Known rows:
mumina: [ 24 -19   1   7 -25   4 -23  41  12  15  23 -22   6   6  -6   4  14  19
   2  -4  12 -44  13  18   4 -20   9  20  15]
pigidis: [ 13  10   9  -1  28  -1   7 -10  -1 -24   2  11  -3 -10   9   9   3  -9
   0   2   1  18  -6 -17   0  -5 -12  -4  -3]
gapar: [ 11  17  15   1 -27 -12 -33   0   3  10   1  -3  10 -29  20  32  -8  49
 -25 -30   2 -35 -13  12  -8  -4  19 -45  13]
brufla: [  1  23   8  12  28   7  16  -3  11  -1   7 -14   0   4  11 -11 -21 -19
 -12  10  -3  25  -1 -12  24   0  18 -21   1]
plisil: [  7  33   3   0  10   2  -1  -6   5 -15 -27   4 -31   1  19  16   5 -18
   7   5   4  -9 -14 -19  -3 -19 -31   7 -11]
todo: [-12  25 -14 -21  20  16   4 -19 -16 -22 -33  22 -25 -27  21  10 -11 -23
 -14  -5   4   8 -10   9  -4  10 -20  -7 -26]
podrin: [  5  22  -3  -4  -2 -28 -35  -6   5  13  -6  -1 -15 -18  31  57   8  37
 -12 -33  24 -44   4  14 -19  -3   2  -9   2]
libru: [ -7  32   2   5  69  -2  53 -13   4  13   9 -14 -13  30  -3 -17 -11 -47
  26  34   7  72 -11 -58  25  -8 -16  -2 -21]
vupu: [ 18   2   8  -3   0   3  -5  -1   5 -14 -13   8  -8  -9  16  -2   2   3
   3   1   3 -14  -2  11  -3 -23 -20   1  -1]
vopliska: [-13 -17   7  19  12  19  -5 -17   2   2   2  12  12  12  13   1  28  10
  16   4   1 -16 -15 -31   0 -16  -5 -11  -7]
ladul: [ 11  -1  12  14   9  -4   3  19  14  32  35 -24   0   8   2   4   6  13
  19  -1  10  -4   1 -19  20 -18   9  -5  19]
plutu: [ 13  -7   0   3   7  11   1   1   3 -15 -13  12   0 -13  25  -8   2  -6
  -2   4   2   4  16   0  14 -17 -13  -5   3]
nidak: [  6  -9  11  10   6  13  -3   1   7 -18   1  15   0 -15  19  -7  -2  -2
  -3   4   5   3   9   5   6 -13 -10   3   2]
tebrim: [ 28 -13   5  -1 -48 -21 -35  11   5  28  25 -13  -2 -27   4  38   0  53
  -2 -28  -3 -42 -13  21 -22  -8  -1 -28  30]
raku: [-22 -14   6  18  28  21  -4   4   6   2   5   3  -1  13  15 -12  28 -18
  25   0   8 -21  -4 -28  10  -8   0  14 -11]
dagrakom: [  5  -7  -6 -12   1   8  -6  -3   2 -36 -23   1   9 -11   2 -21  -7  32
   1 -13  16  23   9  -4 -10 -17   0   2  21]
fleste: [ -2  -5 -10   1 -15  -7 -17 -22  -5   5  -6  13   5  15 -11   3   6  -4
  13   0  -1 -25 -21 -12 -26   0 -14  18 -13]
platril: [ 16  23  20  22 -52  10  30   9  -5  18   8 -17 -12  22   2  20  -4 -12
  27  -4 -14 -20   3 -28  -8  13 -12  -3   5]
stazel: [-23  -2  40  45 -73  27  42   3  -6   4  12  -7  21  49   8 -18  -1 -18
  26  -3 -34 -13  20 -40   0  32   9 -10  12]
driro: [ 24  10  -9  -6  -2  -7   2  16   1  -2  -2 -10  -9   7 -22  11  -6   4
   1  11  -5   7   6  -4  -9  -6 -19  27  -1]

Facts:
lanonu λ:349 ζ:nobi Π:gopovir,grafer,studutra
matom λ:301 ζ:boge
zigrak λ:552 Π:bredrul
dritram λ:665 ζ:flunun
mede λ:665 ζ:zikom
gruzin λ:148 ζ:kozuvos
dezok λ:971 ζ:planim
flelanis λ:665 ζ:ristomal
driguto λ:665 ζ:staple
nebok λ:971
platril λ:349
setris λ:665 Π:dagrakom
staple λ:346 ζ:ladul Π:sakles,grekabun
brosko λ:665
grafer λ:971 ζ:pigidis
ganoplon λ:349 ζ:dremin
stuplem λ:552 ζ:liskon Π:vemum
vupu λ:665 ζ:stuzin
ludras λ:665 ζ:klaskos
zopek λ:971 ζ:vupu Π:sufun
bigo λ:665
kliva λ:552 ζ:gosu
rorafar λ:665 ζ:beplir
bastek λ:971 ζ:flelanis
grobruger λ:148 ζ:raflur
plagrik λ:349 ζ:brosko
tebrim λ:552 ζ:mumina
grekabun λ:301 ζ:gribris Π:dremin,gidrilil
pigidis λ:971 ζ:zate
gritrobis λ:349 ζ:grekun
tristopas λ:349
sedrogim λ:301 ζ:soflel Π:gidrilil
rovi λ:665 ζ:driro
plusa λ:665 Π:zamas,gritrobis
fufler λ:148 ζ:vata
skosek λ:971 ζ:zoda
peflos λ:552 ζ:bugri
grekun λ:301
driro λ:148 ζ:stazel
flunun λ:971 ζ:vedrum
pledrus λ:665 ζ:medregus Π:trale,grafer
famu λ:301 ζ:klapladril
gribris λ:346
gidrilil λ:346 ζ:gruzin Π:sufun,ristomal
ristomal λ:665 ζ:plutu
gapar λ:552 ζ:fufler
boge λ:346 ζ:dritram
nefige λ:552 ζ:stuplem Π:platril
tifli λ:301
nugek λ:552 ζ:dezok Π:pigidis,stazel,dagrakom
fluduflas λ:301 ζ:stazotu
stomek λ:346 ζ:zopek
dramiplim λ:665 Π:gritrobis
dobe λ:301 ζ:sufun
raflur λ:552
dremin λ:346 ζ:sedrogim Π:dagrakom
vedrum λ:148 ζ:rozom Π:nidak
sidrul λ:148
pletak λ:301 ζ:besen
besi λ:346 ζ:plisil Π:bugri
vemum λ:349 ζ:peflos
stuzin λ:301 ζ:bastek
vopliska λ:148 ζ:vemum Π:tifli,bigo
stubrosku λ:346
gosu λ:552
skaplam λ:349
klapladril λ:552 ζ:gudrusko Π:zigo,gritrobis
nidak λ:665
soflel λ:148 ζ:faklir Π:stubrosku,flikleplir
studutra λ:301
sufun λ:971 ζ:grafer Π:trale
timesi λ:301 ζ:stomek
sabrefes λ:665 ζ:pledrus
libru λ:346
ladul λ:349 ζ:zegal
stazel λ:346 ζ:gregrin Π:platril
pleros λ:665 ζ:fleste
mele λ:301
flikleplir λ:552 ζ:nebok Π:stubrosku
kliflede λ:552 ζ:sitri
zikom λ:552 ζ:pizos Π:skaplam
niferen λ:552 Π:nebok,dutuk
planim λ:349 ζ:todo
plisil λ:665 ζ:gristul
gozik λ:971 ζ:plagrik
vata λ:301 ζ:mele Π:zikom,ludras,zigrak
gragi λ:552 ζ:skorik
zabros λ:971 ζ:tubris
stazotu λ:148 ζ:matom
groko λ:971 ζ:kliva Π:kliflede
rozom λ:148 ζ:grobruger Π:rafon,dagrakom
tubris λ:148 ζ:bredrul
todo λ:301 ζ:dutuk
rafon λ:301 ζ:famu Π:trale,groko,sidrer
bugri λ:148 ζ:raku
zirubro λ:552 ζ:tifli Π:tristopas
klaskos λ:301 ζ:dragak
medregus λ:971 ζ:tristopas
garan λ:301 ζ:valo
leker λ:552 ζ:driguto
stekan λ:148 ζ:sakles
granirun λ:552 ζ:zabros Π:platril
brufla λ:349 ζ:funutre
trale λ:349
plozuk λ:148 ζ:dobe Π:ludras
brita λ:346 ζ:drigram
valo λ:665 ζ:bigo
rori λ:148 ζ:groko
nobi λ:349 ζ:brodu
drigram λ:552 ζ:kiple
gretrin λ:665 Π:gregrin
liskon λ:552 ζ:trale
gudrusko λ:346 ζ:vopliska
stafo λ:301
plutu λ:665 ζ:nefige
drodrin λ:346 ζ:brufla
beplir λ:148 ζ:besi
tiflogom λ:665
besen λ:349 ζ:stekan
vudrus λ:971 ζ:tiflogom
dagrakom λ:971
gregim λ:301 ζ:gopovir
bredrul λ:349
brodu λ:346 ζ:ganoplon
gegun λ:346 ζ:rorafar
zoda λ:665 ζ:tinam Π:zamas
podrin λ:148 ζ:gritrobis
sitri λ:349
zoskuvi λ:346 ζ:gozik
gregrin λ:349 ζ:sidrul Π:zoskuvi,klapladril
kiple λ:346 ζ:gidrilil Π:platril
gopovir λ:665 Π:driguto,dagrakom,sidrer
zate λ:552 ζ:drodrin
faklir λ:971 ζ:rovi
zigo λ:148 ζ:libru Π:zamas,gribris
sidrer λ:346 Π:groko
flogran λ:665 ζ:grekabun
funutre λ:301 ζ:fligak
mumina λ:665 ζ:zirubro
lazurek λ:971 ζ:stafo
raku λ:665 ζ:klezes Π:gribris
gristul λ:552 ζ:plozuk Π:bigo
dragak λ:301 ζ:lanonu
kozuvos λ:301
bretes λ:665 ζ:vudrus Π:zopek
fligak λ:971 Π:zamas,pledrus,dutuk
zegal λ:552 Π:plusa,niferen
neri λ:346 ζ:lazurek
tinam λ:552 ζ:ludras
fleste λ:971 ζ:rori Π:podrin,klapladril
dutuk λ:346 ζ:mede
pizos λ:346 ζ:brita Π:plusa,fluduflas,zoskuvi
klezes λ:346 ζ:kliflede
zamas λ:346
sakles λ:301 ζ:neri Π:kozuvos,zegal
skorik λ:349 Π:sedrogim

Rows:
No name comes twice in this set of rows, the named rows included.
[-26  12  25  24 -33  20  57 -26 -27 -15 -24   6  -2  25  27 -11  -5 -32
  22  -4 -13   8   7 -42 -10  41 -15  -1 -20]	kiple
[ -9   8  44  19 -73  25   7  -9 -15  -3  -5   6   0  13  40  24   4  27
   5 -33 -11 -71 -14 -31 -19  30   2 -42  14]	granirun
[ -8 -46  10  24  21  20  28  18 -15  27  60   0  16  37 -52 -42  22 -19
  17  34  -8  31  -9 -32  13   6  11   2   7]	zegal
[-24   9 -11 -12 -12  23 -49 -26   6  -2 -45  -4   4 -20  46 -11  28  45
  -9 -32  10 -59 -42 -11 -12 -18   2 -35   3]	rafon
[-27  23  -1  12  54 -17 -23 -48  -6  12 -10  36 -19  -2  52  41  29 -11
   5  -2  12 -49 -59 -39 -17   3 -17 -15 -45]	zigo
[ -1  -9 -13  -7  -8   1  31  27 -13 -21  14   0  10  16 -69 -31 -42 -36
 -37  25 -24  76  40  28  15  37  30  22  12]	raflur
[  5 -34  -1  10 -39  -1  -2  20  -3  23  31 -18  15   6 -37 -10  19  33
  12   3 -13 -15  -7  10 -13   9  16   4  24]	zirubro
[  13  -21   44   49   91   53   38   23   27   12   66   -9   -4   18
   15  -43   65  -27   48   36   24   41  -28 -115   62  -96  -21  -35
    9]	tiflogom
[  19    2   63   42   81   29   17   -4   30   12   55   -2    0    7
   43    1   55    9   45    9   32   16  -48 -103   33  -74  -19  -57
    8]	vudrus
[-33  21  -5 -26  -7 -10 -12 -52 -11 -31 -65  23  -4 -30  54  10  -5  39
   2 -50  19 -34 -30  -4 -31  33  -7 -24   0]	nugek

Now the same nodes, written a new way:
Known rows:
garan: [  6  -3   7   5  -3   2   8 -11   2  -3   5   1  -3  -2   3  -2   1   0
  -7   8  -5   1   2  -6   1   0   1]
bretes: [-13  -4   7  15   0   3   8 -11   3  -7   2   0   0   1   3  -5  -8   8
  -3  11  -9   2  -5  -8  -5  -1 -11]
skosek: [  6  -4   6   5  -2   3  10 -11   1  -3   3  -1  -2  -1   5  -3   0   1
  -5  12  -6  -4   2 -11   0  -1   1]
lanonu: [-14  -2   7  24   1  -8  24 -22   1 -25  -1  -1   9  -5  15 -11   0  -4
  11   9  -3  -1  -7 -11 -11  -2   5]
dragak: [  3  -4   6  17   1   5  16 -18  -3 -15   4   3  -2  -3  10  -5   2  -2
  -4  13  -3 -25  -4  -8   1   0  13]
brodu: [  4  -5   7  18   4   6  19 -19  -4 -19   4   1   0  -6   9  -8   2  -2
  -4  11  -1 -26  -6  -4   3   0  19]
liskon: [  4  -2   6  -3  -7   5   7  -8   0  -1   7  -9  -5   0   6  -6  -4   4
  -6   2  -8 -10   2   5  -5  -2  -4]
fluduflas: [  2   2   4   5 -11  -7  19 -11  -3  16   6   1 -11  -6   0  -7  -4  -2
 -14   3   5   8  -3 -19   1   3   3]
driguto: [-10  -2   6   5  -9  -3  15 -16   2  -1   7  -2  10 -11   2   2  -6  12
   3  -5  -1  -5   2 -12  -7   5  -1]
brufla: [  9  -6   7  -2 -10  -8   6 -12   7   1   6   1   7   0   5  -2   4  -8
   0  14   1  -5  -6  -1  -1  -1  -7]
tinam: [  4  -6   5   5   0   4   9 -14  -2 -10   4  -6   3  -2  10  -6   0   4
  -5   6  -2 -26  -5  -1  -3  -2   2]
flikleplir: [  5  -4   5  -2  -2   5   5 -10   1  -3   4  -7   4  -1   5  -6   1   4
  -8   5  -4 -15  -1   3  -2  -2  -2]
beplir: [ 13 -12   7  -4  -2  -3   4 -12   9  -3  13  -9   3   0   1  -8   0   4
  -6  -1   0 -14  -9 -12   0  -1  -4]
gegun: [  9  -3   7   5  -2   1   8 -12   3  -3   6   0  -2  -3   0  -4  -1  -1
  -7   7  -3   5  -1  -4   0   0   3]
mele: [-13  -4   4  -9  18   8   4   0   6  21   9   4   4   1   1  -8   6  -9
  -3  -1   0   5  11   5  -5   7   9]
plozuk: [ 24 -15   8  -1   9 -10 -22 -13  15   2  11  -7  -3  -7   7  -4 -11  -8
  -2 -16   1 -26 -15 -23   0   2 -15]
vemum: [  8   3   8  -6 -15   0  17  -8   1   0   4  -3  -3  -2   6  -2   2  -1
   0  14   7  -3   3   6  -1  -1  -3]
todo: [  9   4   6   5   2   3   5 -10   0  -8  -7   2   8  -3   0   0   6   7
 -13  12  10  25   3 -14   1   2  -6]
zoskuvi: [  5   3   4   1 -11  -8  22 -11  -3  18   7   0  -8  -9  -3  -7  -4  -2
 -15   0  11   6  -7 -15   1   5   7]
skaplam: [ -5   3   5 -16  21   4  -6   1   6  23   2   4   0  -8  12  -5  -1 -18
  10 -11  26 -23   7   7  -3  10   0]

Rows:
No name comes twice in this set of rows, the named rows included.
[  5  10   4  12   6 -11   4 -11  -2  -5 -16  -1   5  -4  -4 -10   3   3
 -26   8  15  73  -6 -29  -4   1 -10]	pizos
[-14  -2   7  16   0  -3  15 -12   5  -5   2   3  -1  -3  -1  -4  -9   5
   1   9  -6  18  -2 -16  -5   1  -5]	grekabun
[ 11 -18   5   1  -5  -5  -9 -15  10   8  11  -4  11   3   0  -4   1  -1
  -9   9 -19 -14 -12  -2  -1  -4 -11]	gristul
[  3   1   3  12  -5  -9   9 -12  -1   6   1  -4 -12   0   5 -11  -4  -5
 -15   6  -9  21  -3 -25  -7   0  -3]	fleste
[-13   1   2 -21   4  -5  13  -7   6  19  11  -1  24 -10   6  -4  12  -8
  11 -15  14   5  18   8 -12  11  15]	platril
[ -1   9   5   2  -2  -6  20  -9  -3   8  -8   3   8 -13  -9  -2  -2  13
 -16   6  31  34  -6 -21   5   5  -5]	dutuk
[ 11  -4   8  -2   0   6   7  -6   5 -19   7 -13  -7   6   3 -12   0   6
  -8   5  -7   5   0  -7  -7  -4  -5]	vopliska
[  7   6   5   1   3   5  -1 -10  -2 -10 -13  -1  15  -3   0   1   7  12
 -17  10  14  25   2 -12   0   2 -12]	mede
[  9   3   5  -2   3   3   0  -9  -1 -10 -13  -6  17  -3   1  -2   6  13
 -15   7  15  15   0  -8  -1   0 -13]	drigram
[ 12 -11   8   6  -2  -4  -2 -14   9   2  11   1   4  -1  -2  -3  -2  -5
  -9  10 -16   8  -6  -5   1  -2  -2]	besi
[  0   6   4  -4 -18 -13  27 -11  -4  21   4   0  -5  -8   5  -8   0  -4
  -8   6  22  -2  -8 -12   0   3   1]	gritrobis
[-15  -7   7  27   5   5  27 -17  -2 -17   1   6   1  -3   7  -7  -5   4
   4  19  -1 -24 -10 -10   2   0   9]	sedrogim
[ 17   9   5  -1  17   4 -17  -8  -1 -10 -21  -6   9 -12   9   3  -4   7
 -10  -8  29   5  -1 -17   1   5 -19]	zikom
[  3  -5   5  15   3   6  16 -16  -3 -13   2   0   0  -3  11  -6   4   0
  -3  13  -4 -30  -3 -11   1  -1  12]	faklir

